[[-34.5  46.7 -20.9  17.4 -26.8 -37.9  17.7 -43.0]
 [ 33.5 -54.2  31.8 -60.2 -21.1  41.7 -51.6   3.1]
 [  5.4  29.1   5.1  -3.2  17.3  34.9 -13.9  21.6]]
->
[[-34.5  33.5   5.4]
 [ 46.7 -54.2  29.1]
 [-20.9  31.8   5.1]
 [ 17.4 -60.2  -3.2]
 [-26.8 -21.1  17.3]
 [-37.9  41.7  34.9]
 [ 17.7 -51.6 -13.9]
 [-43.0   3.1  21.6]]

[[  9.3 -28.8  -8.1  -7.2]
 [ -4.1  15.0  -9.2  13.7]
 [  4.3   1.7  16.1 -12.4]
 [-10.6   4.1 -10.7  11.2]
 [  1.0  43.8  34.3  -5.2]
 [ 15.6 -52.6 -16.7 -12.8]
 [ -9.1   9.4  -3.4  10.3]
 [-12.0  16.2  -3.4   8.9]
 [-16.6  36.8  33.3  -8.5]
 [  7.3  12.6  19.3  -7.5]]
->
[[  9.3  -4.1   4.3 -10.6   1.0  15.6  -9.1 -12.0 -16.6   7.3]
 [-28.8  15.0   1.7   4.1  43.8 -52.6   9.4  16.2  36.8  12.6]
 [ -8.1  -9.2  16.1 -10.7  34.3 -16.7  -3.4  -3.4  33.3  19.3]
 [ -7.2  13.7 -12.4  11.2  -5.2 -12.8  10.3   8.9  -8.5  -7.5]]

[[-27.5 -25.1  -3.9]
 [-10.0  57.7  50.4]
 [ -9.7  35.9  33.1]
 [ -3.2 -17.8 -11.8]
 [ 44.6  44.6   9.3]
 [  3.5   6.3   3.2]
 [ -1.5 -13.9  -9.9]
 [ -1.5 -31.1 -23.2]
 [ 12.4   7.7  -1.0]
 [ -6.4  34.6  30.5]
 [ -8.7 -12.5  -4.5]
 [-19.3 -26.4  -9.6]]
->
[[-27.5 -10.0  -9.7  -3.2  44.6   3.5  -1.5  -1.5  12.4  -6.4  -8.7 -19.3]
 [-25.1  57.7  35.9 -17.8  44.6   6.3 -13.9 -31.1   7.7  34.6 -12.5 -26.4]
 [ -3.9  50.4  33.1 -11.8   9.3   3.2  -9.9 -23.2  -1.0  30.5  -4.5  -9.6]]

[[ 33.1  45.4 -15.5  30.2 -21.0  -8.4]
 [-20.2 -46.5  17.5 -30.5  11.9  17.0]
 [ 33.6  46.5 -16.1  31.1 -21.2  -9.1]
 [-20.4 -46.8  17.8 -30.9  11.9  17.3]
 [ 33.2  47.1 -18.0  31.2 -20.1 -11.0]]
->
[[ 33.1 -20.2  33.6 -20.4  33.2]
 [ 45.4 -46.5  46.5 -46.8  47.1]
 [-15.5  17.5 -16.1  17.8 -18.0]
 [ 30.2 -30.5  31.1 -30.9  31.2]
 [-21.0  11.9 -21.2  11.9 -20.1]
 [ -8.4  17.0  -9.1  17.3 -11.0]]

[[-10.2 -20.0  -0.6  -4.6 -19.7  11.3 -14.7 -14.5  39.2]
 [ 18.5  -4.7  15.2   5.7  14.6   3.9 -20.4   2.3  -5.2]
 [-32.2  -1.9   0.1  17.1  -1.1  18.8 -13.4   2.5  -0.5]
 [  7.3 -31.0 -10.4 -12.8 -19.9  55.5  27.0  16.7   7.7]
 [-14.5 -14.0  13.8 -25.6 -45.7   8.2 -47.6  21.4  10.8]]
->
[[-10.2  18.5 -32.2   7.3 -14.5]
 [-20.0  -4.7  -1.9 -31.0 -14.0]
 [ -0.6  15.2   0.1 -10.4  13.8]
 [ -4.6   5.7  17.1 -12.8 -25.6]
 [-19.7  14.6  -1.1 -19.9 -45.7]
 [ 11.3   3.9  18.8  55.5   8.2]
 [-14.7 -20.4 -13.4  27.0 -47.6]
 [-14.5   2.3   2.5  16.7  21.4]
 [ 39.2  -5.2  -0.5   7.7  10.8]]

[[-36.0  22.5  -1.7 -18.3 -21.7  -6.8  -7.0 -26.2   4.2  14.6  18.4 -40.3]
 [-10.4   7.5   1.7  16.7   9.3  -5.8  -2.8   5.6 -41.9 -17.5 -13.8 -16.5]
 [ 42.9 -11.8   1.7  34.5  27.6  -0.8  -6.2  29.8  -2.6  -9.2 -11.8  19.2]
 [ 21.1  28.3   2.1  17.2  30.3   0.4   8.4   4.2 -15.7  -8.5   6.1 -11.2]
 [  5.0 -52.4  10.0  13.4  -8.7   9.1   4.7  35.3  12.5  -9.9 -28.8  51.4]
 [-15.7  -2.2   0.4   4.2 -24.4  -1.6  -8.8  -0.5  -8.2  19.0  -0.9  -1.9]
 [ 16.6  48.0   6.3  -4.1  24.1  18.3 -21.4  -1.7 -30.1  -9.2   0.8   5.4]]
->
[[-36.0 -10.4  42.9  21.1   5.0 -15.7  16.6]
 [ 22.5   7.5 -11.8  28.3 -52.4  -2.2  48.0]
 [ -1.7   1.7   1.7   2.1  10.0   0.4   6.3]
 [-18.3  16.7  34.5  17.2  13.4   4.2  -4.1]
 [-21.7   9.3  27.6  30.3  -8.7 -24.4  24.1]
 [ -6.8  -5.8  -0.8   0.4   9.1  -1.6  18.3]
 [ -7.0  -2.8  -6.2   8.4   4.7  -8.8 -21.4]
 [-26.2   5.6  29.8   4.2  35.3  -0.5  -1.7]
 [  4.2 -41.9  -2.6 -15.7  12.5  -8.2 -30.1]
 [ 14.6 -17.5  -9.2  -8.5  -9.9  19.0  -9.2]
 [ 18.4 -13.8 -11.8   6.1 -28.8  -0.9   0.8]
 [-40.3 -16.5  19.2 -11.2  51.4  -1.9   5.4]]

[[ 11.3  40.5 -34.5  47.3  25.2   2.1   7.9 -37.1   3.8  -8.7 -51.9 -45.8
   32.0 -25.1]
 [  3.0  -7.6  13.4 -13.1  16.6   2.4  10.9 -22.3  -0.7 -19.5 -60.8  -4.2
   -7.5 -48.3]
 [  2.9  17.9  20.6   6.3 -11.4  -0.7  16.0 -13.5   2.8 -50.8  -3.0  -6.4
   23.6 -18.2]]
->
[[ 11.3   3.0   2.9]
 [ 40.5  -7.6  17.9]
 [-34.5  13.4  20.6]
 [ 47.3 -13.1   6.3]
 [ 25.2  16.6 -11.4]
 [  2.1   2.4  -0.7]
 [  7.9  10.9  16.0]
 [-37.1 -22.3 -13.5]
 [  3.8  -0.7   2.8]
 [ -8.7 -19.5 -50.8]
 [-51.9 -60.8  -3.0]
 [-45.8  -4.2  -6.4]
 [ 32.0  -7.5  23.6]
 [-25.1 -48.3 -18.2]]

[[ 31.3  27.4 -19.8  -0.7]
 [-25.3 -42.5  -8.7  45.6]
 [ -8.0   2.4 -13.7  28.2]
 [-19.7 -39.1   6.6  19.2]
 [ -1.6 -26.0   7.0 -16.7]]
->
[[ 31.3 -25.3  -8.0 -19.7  -1.6]
 [ 27.4 -42.5   2.4 -39.1 -26.0]
 [-19.8  -8.7 -13.7   6.6   7.0]
 [ -0.7  45.6  28.2  19.2 -16.7]]
